Here is a tiny trained network, its code and every weight. The questions are about switching its units off for an input and a class, where a switched-off unit gives its printed mean instead of its output.

import numpy as np


def w(rows, s, z=0):
    codes = np.array(rows[::2]) - 128.0
    scale = np.full(codes.shape[1], s)
    scale[-1] = z or s
    return codes * scale


def f(y):
    return y / 2 * (1 + np.tanh(0.7978845608 * (y + 0.044715 * y**3)))


def log_softmax(a):
    a = a - a.max(-1, keepdims=True)
    return a - np.log(np.exp(a).sum(-1, keepdims=True))


def net(x, mask):
    res = np.array(x, float).reshape(1, 7) / 4 @ E
    y = f(res @ A[0][:, :-1].T + A[0][:, -1])
    res = res + np.where(mask, y, B[0][:, -1]) @ B[0][:, :-1]
    return log_softmax(res[-1] @ U[:, :-1].T + U[:, -1])


A, B = {}, {}
E = w([
[147,35,54,133,147,53],'x0',
[215,189,125,132,114,65],'x1',
[106,79,243,125,106,52],'x2',
[131,125,127,129,127,128],'x3',
[131,129,128,126,128,128],'x4',
[129,127,129,130,128,129],'x5',
[174,79,125,119,3,188],'x6',
],0.0063)
A[0] = w([
[127,77,72,141,118,79,69],'N0',
[136,141,77,114,128,147,74],'N1',
[108,205,186,120,116,180,58],'N2',
[126,82,78,125,130,85,73],'N3',
[136,152,58,129,138,164,75],'N4',
[160,97,128,135,49,161,57],'N5',
[110,84,248,124,105,55,7],'N6',
[141,70,95,122,156,110,74],'N7',
[137,131,123,171,123,126,156],'N8',
[94,166,144,135,237,90,26],'N9',
[201,170,125,120,103,92,83],'N10',
[40,39,135,130,164,212,37],'N11',
[138,165,40,124,152,182,48],'N12',
[141,67,76,136,128,85,66],'N13',
[136,166,39,123,146,177,52],'N14',
[143,119,135,120,142,133,142],'N15',
[171,84,132,131,38,171,38],'N16',
[90,157,125,129,184,97,81],'N17',
[199,173,132,124,111,84,77],'N18',
[137,79,85,133,135,90,78],'N19',
[201,179,135,134,116,75,70],'N20',
[142,119,136,125,141,135,136],'N21',
[120,198,191,142,119,180,52],'N22',
],0.013,0.017)
B[0] = w([
[184,148,151,107,155,127,156],'N0',
[122,124,162,212,110,126,109],'N1',
[220,94,144,110,176,120,178],'N2',
[183,154,153,132,148,151,144],'N3',
[115,115,183,162,91,117,160],'N4',
[158,117,41,166,94,97,165],'N5',
[90,150,251,203,21,154,191],'N6',
[200,120,148,165,147,138,131],'N7',
[106,99,137,78,104,142,251],'N8',
[146,150,1,150,57,125,181],'N9',
[83,127,102,159,201,109,162],'N10',
[64,157,111,194,245,114,182],'N11',
[110,100,186,145,62,110,177],'N12',
[189,131,149,103,151,133,161],'N13',
[108,109,188,148,69,98,178],'N14',
[118,141,133,112,113,144,181],'N15',
[149,155,25,157,67,110,178],'N16',
[155,127,58,147,76,158,171],'N17',
[90,109,111,180,188,149,154],'N18',
[174,175,158,126,152,146,147],'N19',
[98,73,121,190,187,158,158],'N20',
[124,138,130,122,122,135,156],'N21',
[213,114,159,129,164,146,159],'N22',
],0.035,0.0027)
U = w([
[145,90,205,130,89,139,75],'0',
[191,116,49,96,112,146,49],'1',
[255,116,172,64,204,185,55],'2',
[100,92,123,128,238,163,36],'3',
[147,96,142,57,143,174,253],'4',
[147,103,145,51,144,148,242],'5',
[149,119,144,58,143,155,230],'6',
],0.0066,0.011)

Each question gives the input, the list of numbers given to net, and the class t.
The units are the neurons (one row each of A and B). Each row of codes is followed by its name. A weight is (code - 128) times the scale printed after its matrix; where a second scale follows, it is the last column's (A, B and U).
mask holds one flag per neuron, in row order. A switched-off neuron (its flag False) gives its mean, the last column of its row in B, instead of its output. The means were averaged over made-up inputs and are rounded, as every weight is.
A unit's drop is (log p(t) with every unit on - log p(t) with that unit switched off) / (log p(t) with every unit on - log p(t) with every unit switched off).
The circuit of an input: a set's keep is (log p(t) with only the set's units on - log p(t) with every unit switched off) / (log p(t) with every unit on - log p(t) with every unit switched off). Starting from the 12 units with the biggest drops (on a tie, the unit counted first), units are removed one at a time, each time the one whose removal leaves the highest keep (on an exact tie, the one counted first), for as long as the keep stays at least 0.8.
units of the circuit, in order: the units of the circuit, biggest drop first
k most important neurons: the k neurons with the biggest drops, biggest first
drop of u: that unit's drop, to one decimal
input [8,-2,-2,-5,7,7,8], class 1: units of the circuit, in order -> N16
input [8,-8,-7,-2,-6,8,0], class 2: units of the circuit, in order -> N13, N7
input [-8,8,3,8,-3,4,6], class 2: 3 most important neurons -> N22, N2, N11
input [4,5,-6,2,3,-3,-7], class 1: 2 most important neurons -> N9, N17
input [-2,-3,4,-2,2,5,7], class 1: 2 most important neurons -> N16, N5
input [-4,2,2,-7,-1,2,-7], class 1: 2 most important neurons -> N9, N17
input [-8,-4,-7,-3,7,1,-5], class 2: 3 most important neurons -> N2, N22, N6
input [4,6,1,-7,2,-6,-7], class 1: 2 most important neurons -> N9, N17
input [-6,-4,5,-6,5,4,1], class 2: 2 most important neurons -> N2, N22
input [-3,0,-4,-4,0,6,7], class 1: drop of N16 -> 0.3
input [-7,-5,8,8,-6,6,0], class 0: drop of N6 -> 2.1
input [-6,4,1,5,5,1,-5], class 2: drop of N14 -> 0.1
